Below is a small trained network, with its code and all its weights. Each question gives an input and a target symbol and asks what happens when units are switched off, that is, made to give their printed mean instead of their output.

import numpy as np


def w(rows, s, z=0):
    codes = np.array(rows[::2]) - 128.0
    scale = np.full(codes.shape[1], s)
    scale[-1] = z or s
    return codes * scale


def f(y):
    return y / 2 * (1 + np.tanh(0.7978845608 * (y + 0.044715 * y**3)))


def softmax(a):
    e = np.exp(a - a.max(-1, keepdims=True))
    return e / e.sum(-1, keepdims=True)


def log_softmax(a):
    a = a - a.max(-1, keepdims=True)
    return a - np.log(np.exp(a).sum(-1, keepdims=True))


def net(x, mask):
    ids = ['ΓΔΛΠΣΨΩαβεζηθξτφ'.index(c) for c in x.split()]
    T = len(ids)
    res = E[ids] + P[:T]
    r = res
    for j in range(2):
        rows = slice(2 * j, 2 * j + 2)
        q, k, v = (r @ M[0][rows].T for M in (Q, K, V))
        z = softmax(np.where(np.tri(T) > 0, q @ k.T / 2**0.5, -1e9)) @ v
        o = O[0][rows]
        res = res + np.where(mask[j], z, o[:, -1]) @ o[:, :-1]
    y = f(res @ A[0][:, :-1].T + A[0][:, -1])
    res = res + np.where(mask[2:6], y, B[0][:, -1]) @ B[0][:, :-1]
    return log_softmax(res[-1] @ U[:, :-1].T + U[:, -1])


Q, K, V, O, A, B = {}, {}, {}, {}, {}, {}
E = w([
[138,106,71,121],'Γ',
[30,105,176,184],'Δ',
[83,144,163,137],'Λ',
[80,46,206,148],'Π',
[62,110,107,158],'Σ',
[186,175,113,113],'Ψ',
[99,144,133,52],'Ω',
[120,109,100,70],'α',
[52,26,116,159],'β',
[136,117,72,73],'ε',
[127,131,94,136],'ζ',
[99,45,85,122],'η',
[184,9,80,69],'θ',
[138,144,2,96],'ξ',
[123,104,31,133],'τ',
[173,136,80,236],'φ',
],0.008)
P = w([
[51,30,78,125],'0',
[50,209,57,213],'1',
[116,233,43,47],'2',
[221,13,176,191],'3',
[103,242,66,230],'4',
[94,216,117,10],'5',
[176,1,200,218],'6',
[88,224,66,231],'7',
[34,188,82,28],'8',
],0.0094)
Q[0] = w([
[147,167,199,49],'h0',
[97,154,3,65],'h0',
[186,38,231,115],'h1',
[95,83,119,53],'h1',
],0.007)
K[0] = w([
[152,188,195,178],'h0',
[83,1,92,180],'h0',
[236,210,100,195],'h1',
[198,97,92,155],'h1',
],0.0086)
V[0] = w([
[140,134,180,18],'h0',
[110,245,98,188],'h0',
[164,138,143,245],'h1',
[177,75,109,140],'h1',
],0.011)
O[0] = w([
[6,72,198,85,32],'h0',
[142,84,5,78,2],'h0',
[242,116,69,200,84],'h1',
[145,105,254,67,195],'h1',
],0.0096,0.0051)
A[0] = w([
[72,240,18,104,135],'n0',
[32,94,1,69,27],'n1',
[56,139,37,212,145],'n2',
[14,124,143,36,2],'n3',
],0.0077,0.0071)
B[0] = w([
[107,2,74,108,251],'n0',
[126,146,205,193,104],'n1',
[173,146,93,71,198],'n2',
[142,63,60,65,156],'n3',
],0.0077,0.0033)
U = w([
[96,175,93,204,105],'Γ',
[101,73,115,165,116],'Δ',
[122,99,90,105,85],'Λ',
[196,2,217,121,79],'Π',
[178,178,49,170,117],'Σ',
[128,117,96,131,3],'Ψ',
[90,91,90,103,5],'Ω',
[97,99,103,86,171],'α',
[135,213,126,167,141],'β',
[125,101,85,154,140],'ε',
[217,58,101,253,59],'ζ',
[145,184,123,134,160],'η',
[133,204,159,43,185],'θ',
[92,116,122,208,58],'ξ',
[87,199,184,253,156],'τ',
[180,112,84,76,175],'φ',
],0.0097,0.0052)

Each question gives the input, a string of symbols that net reads in full, and the target symbol t.
The units are the heads (2 rows each of Q, K, V and O) and the neurons (one row each of A and B). Each row of codes is followed by its name. A weight is (code - 128) times the scale printed after its matrix; where a second scale follows, it is the last column's (O, A, B and U).
mask holds one flag per unit, heads first, then neurons. A switched-off unit (its flag False) gives its mean, the last column of its rows in O or B, instead of its output. The means were averaged over made-up inputs and are rounded, as every weight is.
A unit's drop is (log p(t) with every unit on - log p(t) with that unit switched off) / (log p(t) with every unit on - log p(t) with every unit switched off).
The circuit of an input: a set's keep is (log p(t) with only the set's units on - log p(t) with every unit switched off) / (log p(t) with every unit on - log p(t) with every unit switched off). Starting from all 6 units, units are removed one at a time, each time the one whose removal leaves the highest keep (on an exact tie, the one counted first), for as long as the keep stays at least 0.8.
circuit, biggest first: the units of the circuit, biggest drop first
unit that matters most: the unit with the biggest drop
top k neurons: the k neurons with the biggest drops, biggest first
heads that matter: for each layer, one digit per head in row order, 1 if its drop is at least 0.15 and else 0, layers parted by /
drop of u: that unit's drop, to one decimal
input Λ τ θ θ φ Π η, target ζ: unit that matters most	h1
input φ α φ β β, target Σ: heads that matter	11
input θ Σ θ θ Σ θ ξ α, target τ: heads that matter	10
input θ η θ η ζ, target τ: circuit, biggest first	h0, h1, n3
input θ α φ θ η ζ θ η, target τ: heads that matter	10
input θ ε ε Λ ε, target τ: circuit, biggest first	h0, n3
input φ η Σ, target φ: circuit, biggest first	h0, n0
input φ Π Λ, target φ: circuit, biggest first	h0, n0
input θ φ θ θ β, target τ: circuit, biggest first	h0, n0
input φ η ε τ Λ, target Σ: heads that matter	11
input φ Λ Δ θ Δ, target Σ: circuit, biggest first	h1, h0
input α ξ α, target α: heads that matter	01
input φ θ β Ω φ Ψ θ, target ζ: heads that matter	01
input θ θ τ, target θ: top 2 neurons	n3, n0
input θ θ ε β θ β β τ, target τ: circuit, biggest first	h0
input θ θ ξ θ η β φ ξ, target τ: heads that matter	10
input φ β η θ α Π φ φ, target Σ: circuit, biggest first	n2, h0
input θ θ α α θ φ θ α, target τ: drop of n0	0.1
input α θ θ Π φ θ Ω, target ζ: drop of n2	0.0
input φ θ Λ φ θ, target Σ: circuit, biggest first	h0
